Below is a small trained network, with its code and all its weights. Each question gives an input and a class and asks what happens when units are switched off, that is, made to give their printed mean instead of their output.

import numpy as np


def w(rows, s, z=0):
    codes = np.array(rows[::2]) - 128.0
    scale = np.full(codes.shape[1], s)
    scale[-1] = z or s
    return codes * scale


def f(y):
    return np.maximum(y, 0)


def log_softmax(a):
    a = a - a.max(-1, keepdims=True)
    return a - np.log(np.exp(a).sum(-1, keepdims=True))


def net(x, mask):
    res = np.array(x, float).reshape(1, 7) / 4 @ E
    y = f(res @ A[0][:, :-1].T + A[0][:, -1])
    res = res + np.where(mask, y, B[0][:, -1]) @ B[0][:, :-1]
    return log_softmax(res[-1] @ U[:, :-1].T + U[:, -1])


A, B = {}, {}
E = w([
[134,250,178,188,72,129,136,154],'x0',
[174,163,118,67,102,83,61,189],'x1',
[143,94,137,133,149,120,181,240],'x2',
[56,133,51,102,55,204,119,184],'x3',
[136,122,133,129,123,134,128,128],'x4',
[152,118,118,136,117,131,132,126],'x5',
[117,140,113,124,133,114,134,125],'x6',
],0.013)
A[0] = w([
[104,151,98,147,100,131,22,11,9],'n1',
[137,82,81,82,152,112,119,108,91],'n2',
[97,145,176,97,103,161,42,39,35],'n3',
[177,149,137,47,134,95,35,164,113],'n4',
[117,106,105,115,105,109,91,71,39],'n5',
[135,113,148,113,137,103,142,211,74],'n6',
[120,132,129,138,129,159,186,105,63],'n7',
[201,114,224,90,183,70,139,128,119],'n8',
[139,116,114,168,139,155,181,104,122],'n9',
[182,150,134,62,119,91,16,160,113],'n10',
[178,117,175,115,206,105,97,140,147],'n11',
[106,107,161,174,185,194,165,103,137],'n12',
[107,138,210,137,78,117,111,111,125],'n13',
[114,160,144,195,162,111,152,217,94],'n14',
[91,124,138,160,143,179,189,61,134],'n15',
[139,94,140,146,149,116,222,196,4],'n16',
[158,122,183,173,212,84,144,110,121],'n17',
[100,117,133,145,136,138,174,88,97],'n18',
[83,77,96,111,147,84,132,125,57],'n19',
[84,116,118,191,126,145,204,84,73],'n20',
[116,122,140,113,161,108,173,185,79],'n21',
[99,145,40,74,69,232,74,160,157],'n22',
[160,114,146,151,151,52,149,127,110],'n23',
[171,172,139,85,173,90,168,82,135],'n24',
[113,56,163,106,136,94,171,202,5],'n25',
[167,124,141,135,172,134,113,117,65],'n26',
[63,134,80,109,123,215,144,177,153],'n27',
[140,229,168,153,89,129,178,128,101],'n28',
[169,148,149,140,162,84,120,71,119],'n29',
[155,82,90,91,176,109,124,131,77],'n30',
[163,169,127,42,125,84,85,157,86],'n31',
[127,115,164,142,118,72,102,75,135],'n32',
[136,85,101,75,171,144,67,104,63],'n33',
[141,55,117,101,159,130,142,153,85],'n34',
[166,136,116,90,80,95,50,98,78],'n35',
[161,152,136,191,114,159,118,149,67],'n36',
[125,29,84,90,181,148,106,97,116],'n37',
[172,214,102,201,79,120,144,155,62],'n38',
],0.012,0.0033)
B[0] = w([
[174,2,30,157,150,118,136,46,209],'n1',
[78,148,168,162,121,133,84,143,178],'n2',
[133,42,67,177,139,115,129,107,190],'n3',
[167,195,154,98,196,81,169,157,209],'n4',
[135,71,116,125,149,116,125,128,160],'n5',
[186,51,54,136,164,99,159,110,185],'n6',
[164,170,119,131,124,101,123,135,162],'n7',
[107,151,132,86,63,204,157,97,230],'n8',
[163,164,134,139,125,105,154,143,173],'n9',
[201,167,154,119,169,92,177,182,213],'n10',
[142,156,127,140,92,168,142,109,200],'n11',
[215,175,140,82,124,67,145,184,198],'n12',
[102,104,157,154,158,143,103,109,168],'n13',
[101,31,114,154,152,122,92,86,193],'n14',
[207,162,149,156,152,74,195,215,208],'n15',
[171,55,72,136,137,113,137,118,192],'n16',
[107,168,91,78,77,155,116,123,215],'n17',
[157,165,144,164,176,114,166,170,173],'n18',
[114,156,142,132,129,115,80,124,169],'n19',
[144,185,167,152,164,126,175,157,200],'n20',
[116,37,62,150,138,136,134,136,173],'n21',
[92,176,119,81,53,190,153,118,250],'n22',
[113,159,92,71,94,180,116,126,188],'n23',
[88,133,120,96,98,150,141,128,186],'n24',
[132,34,95,147,129,102,110,107,189],'n25',
[108,151,120,144,101,175,130,136,157],'n26',
[92,165,126,53,54,172,145,116,227],'n27',
[66,139,202,164,173,109,77,58,210],'n28',
[96,151,108,71,94,181,128,93,195],'n29',
[94,121,170,147,161,122,85,113,180],'n30',
[136,154,163,136,166,94,189,142,196],'n31',
[112,134,103,111,116,164,144,113,178],'n32',
[107,158,164,180,138,111,92,121,177],'n33',
[82,118,168,157,143,116,101,102,185],'n34',
[162,115,104,153,159,91,169,157,177],'n35',
[137,138,140,141,150,137,90,109,163],'n36',
[77,140,197,149,147,126,83,145,216],'n37',
[81,116,158,166,147,133,69,144,205],'n38',
],0.0094,0.017)
U = w([
[103,191,94,53,68,192,150,110,65],'0',
[179,192,145,116,178,72,205,187,102],'1',
[84,154,194,161,166,119,5,100,55],'2',
[149,61,37,135,152,114,136,99,255],'3',
],0.015,0.0026)

Each question gives the input, the list of numbers given to net, and the class t.
The units are the neurons (one row each of A and B). Each row of codes is followed by its name. A weight is (code - 128) times the scale printed after its matrix; where a second scale follows, it is the last column's (A, B and U).
mask holds one flag per neuron, in row order. A switched-off neuron (its flag False) gives its mean, the last column of its row in B, instead of its output. The means were averaged over made-up inputs and are rounded, as every weight is.
A unit's drop is (log p(t) with every unit on - log p(t) with that unit switched off) / (log p(t) with every unit on - log p(t) with every unit switched off).
The circuit of an input: a set's keep is (log p(t) with only the set's units on - log p(t) with every unit switched off) / (log p(t) with every unit on - log p(t) with every unit switched off). Starting from the 12 units with the biggest drops (on a tie, the unit counted first), units are removed one at a time, each time the one whose removal leaves the highest keep (on an exact tie, the one counted first), for as long as the keep stays at least 0.8.
units of the circuit, in order: the units of the circuit, biggest drop first
k most important neurons: the k neurons with the biggest drops, biggest first
drop when u is switched off: that unit's drop, to one decimal
input [-2,-2,6,5,-7,1,-1], class 3: most important neuron => n25
input [8,-7,8,0,6,2,-2], class 2: 3 most important neurons => n28; n14; n38
input [0,0,7,-7,3,6,-4], class 0: 2 most important neurons => n8; n17
input [-2,8,-3,-8,-4,-4,5], class 0: 4 most important neurons => n8; n29; n23; n17
input [-2,-8,0,7,-8,-3,5], class 1: 2 most important neurons => n15; n20
input [-5,-6,-8,-6,-6,-8,-8], class 3: 2 most important neurons => n1; n3
input [-7,-7,6,1,-8,0,-3], class 1: 3 most important neurons => n12; n15; n28
input [7,-5,-8,-4,4,-1,-2], class 3: 3 most important neurons => n1; n3; n37
input [8,-4,-1,-7,7,1,-1], class 2: 3 most important neurons => n28; n38; n22
input [-4,7,-8,-6,4,-2,-4], class 3: 3 most important neurons => n1; n3; n15
input [4,-1,8,-8,-1,-4,-7], class 0: 4 most important neurons => n8; n17; n23; n1
input [5,3,7,5,4,-7,-5], class 3: 2 most important neurons => n6; n14
input [-5,-2,7,-7,-6,8,-5], class 0: 4 most important neurons => n8; n17; n23; n1
input [-3,-4,-4,-1,2,7,1], class 1: units of the circuit, in order => n15
input [-4,-6,-6,-1,7,0,5], class 1: drop when n15 is switched off => 0.9
input [-8,-1,0,1,-5,7,-3], class 2: drop when n6 is switched off => 0.0
input [-6,-6,7,-8,6,-6,3], class 0: drop when n8 is switched off => 0.3
input [0,-6,7,-8,7,-6,-7], class 0: drop when n8 is switched off => 0.3
